Below is a small trained network, with its code and all its weights. Each question gives an input and a class and asks what happens when units are switched off, that is, made to give their printed mean instead of their output.

import numpy as np


def w(rows, s, z=0):
    codes = np.array(rows[::2]) - 128.0
    scale = np.full(codes.shape[1], s)
    scale[-1] = z or s
    return codes * scale


def norm(h):
    return h / np.sqrt((h * h).mean(-1, keepdims=True) + 1e-5)


def f(y):
    return y / 2 * (1 + np.tanh(0.7978845608 * (y + 0.044715 * y**3)))


def log_softmax(a):
    a = a - a.max(-1, keepdims=True)
    return a - np.log(np.exp(a).sum(-1, keepdims=True))


def net(x, mask):
    res = np.array(x, float).reshape(1, 3) / 4 @ E
    u = 0
    for l in range(4):
        y = f(norm(res) @ A[l][:, :-1].T + A[l][:, -1])
        res = res + np.where(mask[u : u + 4], y, B[l][:, -1]) @ B[l][:, :-1]
        u += 4
    return log_softmax(norm(res)[-1] @ U[:, :-1].T + U[:, -1])


A, B = {}, {}
E = w([
[126,212,136,140,172,70],'x0',
[67,172,83,235,124,201],'x1',
[209,142,172,96,155,255],'x2',
],0.0092)
A[0] = w([
[156,183,213,194,173,54,3],'L0N1',
[108,112,91,151,86,51,33],'L0N2',
[133,197,255,144,196,128,135],'L0N3',
[78,35,148,139,35,179,68],'L0N4',
],0.0097,0.0049)
B[0] = w([
[189,89,195,154,148,69,190],'L0N1',
[10,158,168,68,104,58,218],'L0N2',
[200,81,138,124,147,145,254],'L0N3',
[171,65,155,176,149,64,238],'L0N4',
],0.014,0.004)
A[1] = w([
[181,130,99,52,182,146,3],'L1N1',
[149,194,53,2,106,73,62],'L1N2',
[248,80,229,53,138,22,63],'L1N3',
[93,40,66,120,49,171,121],'L1N4',
],0.0079,0.0038)
B[1] = w([
[31,132,116,154,164,207,136],'L1N1',
[29,182,99,68,87,238,140],'L1N2',
[159,158,2,141,124,218,255],'L1N3',
[227,76,126,100,168,98,140],'L1N4',
],0.0098,0.0099)
A[2] = w([
[175,243,157,151,194,70,94],'L2N1',
[116,149,162,77,83,133,194],'L2N2',
[74,118,140,251,177,159,4],'L2N3',
[73,141,193,126,134,158,130],'L2N4',
],0.012,0.0026)
B[2] = w([
[229,24,104,96,145,99,240],'L2N1',
[66,186,133,116,54,151,160],'L2N2',
[87,108,20,36,167,194,253],'L2N3',
[180,105,176,85,3,94,135],'L2N4',
],0.013,0.003)
A[3] = w([
[173,177,218,102,142,214,185],'L3N1',
[189,96,208,236,177,254,238],'L3N2',
[136,185,52,180,211,180,251],'L3N3',
[224,167,220,74,110,198,73],'L3N4',
],0.0086,0.003)
B[3] = w([
[41,130,211,112,136,113,169],'L3N1',
[132,140,165,147,121,22,255],'L3N2',
[85,157,99,122,23,142,243],'L3N3',
[9,91,113,122,182,76,167],'L3N4',
],0.013,0.0084)
U = w([
[40,160,196,72,154,64,203],'0',
[231,46,126,132,191,80,198],'1',
[109,166,62,35,126,204,175],'2',
[128,187,117,131,86,107,156],'3',
[192,165,248,170,180,232,2],'4',
[176,192,170,176,146,201,2],'5',
],0.015,0.0085)

Each question gives the input, the list of numbers given to net, and the class t.
The units are the neurons (one row each of A and B). Each row of codes is followed by its name. A weight is (code - 128) times the scale printed after its matrix; where a second scale follows, it is the last column's (A, B and U).
mask holds one flag per neuron, layer by layer. A switched-off neuron (its flag False) gives its mean, the last column of its row in B, instead of its output. The means were averaged over made-up inputs and are rounded, as every weight is.
A unit's drop is (log p(t) with every unit on - log p(t) with that unit switched off) / (log p(t) with every unit on - log p(t) with every unit switched off).
The circuit of an input: a set's keep is (log p(t) with only the set's units on - log p(t) with every unit switched off) / (log p(t) with every unit on - log p(t) with every unit switched off). Starting from the 12 units with the biggest drops (on a tie, the unit counted first), units are removed one at a time, each time the one whose removal leaves the highest keep (on an exact tie, the one counted first), for as long as the keep stays at least 0.8.
units of the circuit, in order: the units of the circuit, biggest drop first
k most important neurons: the k neurons with the biggest drops, biggest first
k most important neurons of layer l: the k neurons of layer l with the biggest drops, biggest first
drop of u: that unit's drop, to one decimal
input [8,-4,-6], class 1: 2 most important neurons -> [L0N1; L2N1]
input [-4,-7,2], class 2: units of the circuit, in order -> [L1N3]
input [-6,-8,2], class 2: 3 most important neurons -> [L1N3; L0N3; L2N1]
input [7,-2,6], class 1: 3 most important neurons -> [L0N1; L0N3; L1N2]
input [-6,-7,3], class 2: 3 most important neurons -> [L1N3; L0N3; L2N1]
input [1,-3,2], class 3: 3 most important neurons of layer 3 -> [L3N2; L3N3; L3N1]
input [-6,7,8], class 0: units of the circuit, in order -> [L1N3; L3N2]
input [0,5,-3], class 2: 2 most important neurons -> [L2N3; L3N2]
input [4,-7,7], class 0: 4 most important neurons -> [L3N1; L2N3; L3N4; L3N2]
input [-1,-1,1], class 3: 2 most important neurons of layer 3 -> [L3N2; L3N3]
input [5,-6,4], class 2: 2 most important neurons -> [L1N3; L0N4]
input [1,-8,8], class 0: 3 most important neurons -> [L3N1; L2N3; L3N4]
input [5,-3,8], class 0: 3 most important neurons of layer 3 -> [L3N4; L3N2; L3N1]
input [8,-5,-2], class 1: units of the circuit, in order -> [L2N1]
input [8,6,5], class 1: 2 most important neurons -> [L2N1; L1N3]
input [0,-4,-3], class 2: 2 most important neurons -> [L3N2; L1N2]
input [-1,-1,0], class 3: 2 most important neurons of layer 1 -> [L1N1; L1N2]
input [-7,5,-5], class 1: 3 most important neurons -> [L1N3; L1N4; L3N3]
input [5,-1,6], class 0: 2 most important neurons -> [L3N1; L3N2]
input [3,5,-1], class 2: units of the circuit, in order -> [L2N3]
input [-1,0,2], class 3: 2 most important neurons of layer 2 -> [L2N3; L2N4]
input [-6,6,0], class 1: 2 most important neurons of layer 0 -> [L0N4; L0N2]
input [8,1,-5], class 1: 2 most important neurons -> [L2N1; L0N1]
input [-3,4,4], class 0: 2 most important neurons of layer 3 -> [L3N2; L3N1]
input [1,-8,5], class 2: drop of L1N3 -> 1.7
input [-2,4,6], class 0: drop of L1N3 -> 0.2
input [6,4,1], class 1: most important neuron -> [L2N1]
